Here is a tiny trained network, its code and every weight. The questions are about switching its units off for an input and a target symbol, where a switched-off unit gives its printed mean instead of its output.

import numpy as np


def w(rows, s, z=0):
    codes = np.array(rows[::2]) - 128.0
    scale = np.full(codes.shape[1], s)
    scale[-1] = z or s
    return codes * scale


def f(y):
    return np.maximum(y, 0)


def softmax(a):
    e = np.exp(a - a.max(-1, keepdims=True))
    return e / e.sum(-1, keepdims=True)


def log_softmax(a):
    a = a - a.max(-1, keepdims=True)
    return a - np.log(np.exp(a).sum(-1, keepdims=True))


def net(x, mask):
    ids = ['ΛΣΩβδεηξτφ'.index(c) for c in x.split()]
    T = len(ids)
    res = E[ids] + P[:T]
    r = res
    for j in range(3):
        rows = slice(4 * j, 4 * j + 4)
        q, k, v = (r @ M[0][rows].T for M in (Q, K, V))
        z = softmax(np.where(np.tri(T) > 0, q @ k.T / 4**0.5, -1e9)) @ v
        o = O[0][rows]
        res = res + np.where(mask[j], z, o[:, -1]) @ o[:, :-1]
    y = f(res @ A[0][:, :-1].T + A[0][:, -1])
    res = res + np.where(mask[3:15], y, B[0][:, -1]) @ B[0][:, :-1]
    return log_softmax(res[-1] @ U[:, :-1].T + U[:, -1])


Q, K, V, O, A, B = {}, {}, {}, {}, {}, {}
E = w([
[180,171,77,93],'Λ',
[165,183,157,156],'Σ',
[112,126,119,177],'Ω',
[104,145,68,162],'β',
[174,152,168,162],'δ',
[116,95,204,131],'ε',
[70,186,36,96],'η',
[40,110,115,111],'ξ',
[229,93,60,69],'τ',
[71,165,125,3],'φ',
],0.019)
P = w([
[97,121,100,136],'0',
[95,145,119,162],'1',
[107,12,170,3],'2',
[82,155,118,180],'3',
[101,2,176,24],'4',
[85,177,134,192],'5',
],0.0057)
Q[0] = w([
[170,159,136,189],'H1',
[109,150,65,100],'H1',
[118,90,63,60],'H1',
[33,72,126,65],'H1',
[183,161,159,178],'H2',
[130,45,138,45],'H2',
[49,144,175,151],'H2',
[200,219,123,127],'H2',
[144,107,64,129],'H3',
[148,184,102,192],'H3',
[68,196,148,248],'H3',
[131,186,157,97],'H3',
],0.017)
K[0] = w([
[175,120,129,176],'H1',
[127,130,65,109],'H1',
[113,117,77,35],'H1',
[3,149,119,70],'H1',
[218,81,98,175],'H2',
[106,103,165,14],'H2',
[90,111,193,187],'H2',
[210,164,89,148],'H2',
[162,141,78,140],'H3',
[129,215,124,188],'H3',
[86,154,175,241],'H3',
[45,165,164,75],'H3',
],0.015)
V[0] = w([
[176,150,140,184],'H1',
[137,169,69,155],'H1',
[182,64,164,199],'H1',
[155,86,137,196],'H1',
[205,158,138,78],'H2',
[45,181,210,111],'H2',
[113,118,133,177],'H2',
[156,114,219,39],'H2',
[94,161,46,76],'H3',
[226,1,114,113],'H3',
[198,89,130,193],'H3',
[61,23,154,68],'H3',
],0.0084)
O[0] = w([
[134,105,101,151,84],'H1',
[159,125,86,116,151],'H1',
[124,79,124,135,4],'H1',
[133,81,125,143,41],'H1',
[165,141,118,87,123],'H2',
[91,180,206,158,178],'H2',
[129,117,137,148,109],'H2',
[134,157,182,79,114],'H2',
[89,188,113,93,188],'H3',
[107,72,140,61,41],'H3',
[139,66,109,130,78],'H3',
[84,124,249,102,87],'H3',
],0.011,0.0037)
A[0] = w([
[84,74,171,76,65],'N1',
[146,125,115,86,12],'N2',
[61,179,61,130,56],'N3',
[170,153,186,74,28],'N4',
[90,190,164,23,38],'N5',
[178,53,164,193,15],'N6',
[23,129,79,157,149],'N7',
[157,124,117,78,2],'N8',
[5,126,67,175,147],'N9',
[194,140,116,69,94],'N10',
[169,2,161,201,36],'N11',
[86,88,180,100,197],'N12',
],0.0093,0.006)
B[0] = w([
[189,158,92,105,167],'N1',
[137,132,142,155,140],'N2',
[144,133,116,51,203],'N3',
[96,144,101,187,178],'N4',
[148,84,113,197,249],'N5',
[16,161,100,98,156],'N6',
[178,98,190,142,192],'N7',
[134,140,173,191,143],'N8',
[171,94,212,129,205],'N9',
[63,118,180,113,163],'N10',
[7,119,94,122,170],'N11',
[115,145,109,71,189],'N12',
],0.011,0.014)
U = w([
[101,220,21,58,47],'Λ',
[197,146,22,221,130],'Σ',
[90,25,158,235,113],'Ω',
[228,56,148,193,118],'β',
[49,113,44,150,252],'δ',
[30,165,170,71,103],'ε',
[175,200,157,88,224],'η',
[113,133,255,132,33],'ξ',
[133,53,121,55,202],'τ',
[95,215,156,181,113],'φ',
],0.0077,0.0045)

Each question gives the input, a string of symbols that net reads in full, and the target symbol t.
The units are the heads (4 rows each of Q, K, V and O) and the neurons (one row each of A and B). Each row of codes is followed by its name. A weight is (code - 128) times the scale printed after its matrix; where a second scale follows, it is the last column's (O, A, B and U).
mask holds one flag per unit, heads first, then neurons. A switched-off unit (its flag False) gives its mean, the last column of its rows in O or B, instead of its output. The means were averaged over made-up inputs and are rounded, as every weight is.
A unit's drop is (log p(t) with every unit on - log p(t) with that unit switched off) / (log p(t) with every unit on - log p(t) with every unit switched off).
The circuit of an input: a set's keep is (log p(t) with only the set's units on - log p(t) with every unit switched off) / (log p(t) with every unit on - log p(t) with every unit switched off). Starting from the 12 units with the biggest drops (on a tie, the unit counted first), units are removed one at a time, each time the one whose removal leaves the highest keep (on an exact tie, the one counted first), for as long as the keep stays at least 0.8.
units of the circuit, in order: the units of the circuit, biggest drop first
unit that matters most: the unit with the biggest drop
k most important neurons: the k neurons with the biggest drops, biggest first
which heads matter: for each layer, one digit per head in row order, 1 if its drop is at least 0.15 and else 0, layers parted by /
input Ω β ε, target ε: units of the circuit, in order -> (H3 N12 N11)
input φ τ ε, target φ: which heads matter -> 110
input Λ ξ β, target ξ: units of the circuit, in order -> (H2 N9 N5 N7)
input φ δ φ Σ Λ, target φ: units of the circuit, in order -> (N5 N4 H3 H1)
input ε β τ δ Ω, target τ: units of the circuit, in order -> (H3 N12)
input ξ δ β, target ξ: units of the circuit, in order -> (H2 N5 N9 N7)
input ξ φ β, target φ: unit that matters most -> H1
input δ Σ τ ε ξ, target τ: units of the circuit, in order -> (H3 N1)
input Λ ε η β Σ ξ, target ξ: units of the circuit, in order -> (H2 N9 N7)
input ε τ Λ Ω, target Ω: units of the circuit, in order -> (H1 H2 N9)
input Σ φ Λ, target φ: which heads matter -> 110
input ε η φ δ Ω, target φ: units of the circuit, in order -> (H1 H2 N4 N5)
input η φ δ, target φ: units of the circuit, in order -> (H3 N9)
input ε τ ξ, target τ: units of the circuit, in order -> (H3)
input δ φ ξ, target φ: which heads matter -> 111
input Λ δ η τ, target τ: 3 most important neurons -> (N10 N5 N4)
input τ ε ε Σ δ, target ε: units of the circuit, in order -> (H3 N5 N11 H1)
input τ ξ φ ε ξ, target φ: units of the circuit, in order -> (N5 H2 H1 N4)
input Σ η ε, target η: 2 most important neurons -> (N1 N12)
input β Ω δ ε Ω, target ε: 2 most important neurons -> (N5 N11)
input τ ε Λ, target τ: units of the circuit, in order -> (H3)
input φ δ τ η τ Λ, target Λ: 2 most important neurons -> (N9 N7)
input β ε Ω η β, target η: which heads matter -> 100
input β δ τ ξ δ, target τ: which heads matter -> 111
input ξ ξ τ Σ η, target τ: which heads matter -> 001
input β φ τ τ, target τ: which heads matter -> 001
input ξ τ δ, target τ: unit that matters most -> H2
input φ ε φ ξ, target ξ: which heads matter -> 000
input β φ Σ, target φ: units of the circuit, in order -> (H3 N9)
input η Σ φ β β, target φ: which heads matter -> 110
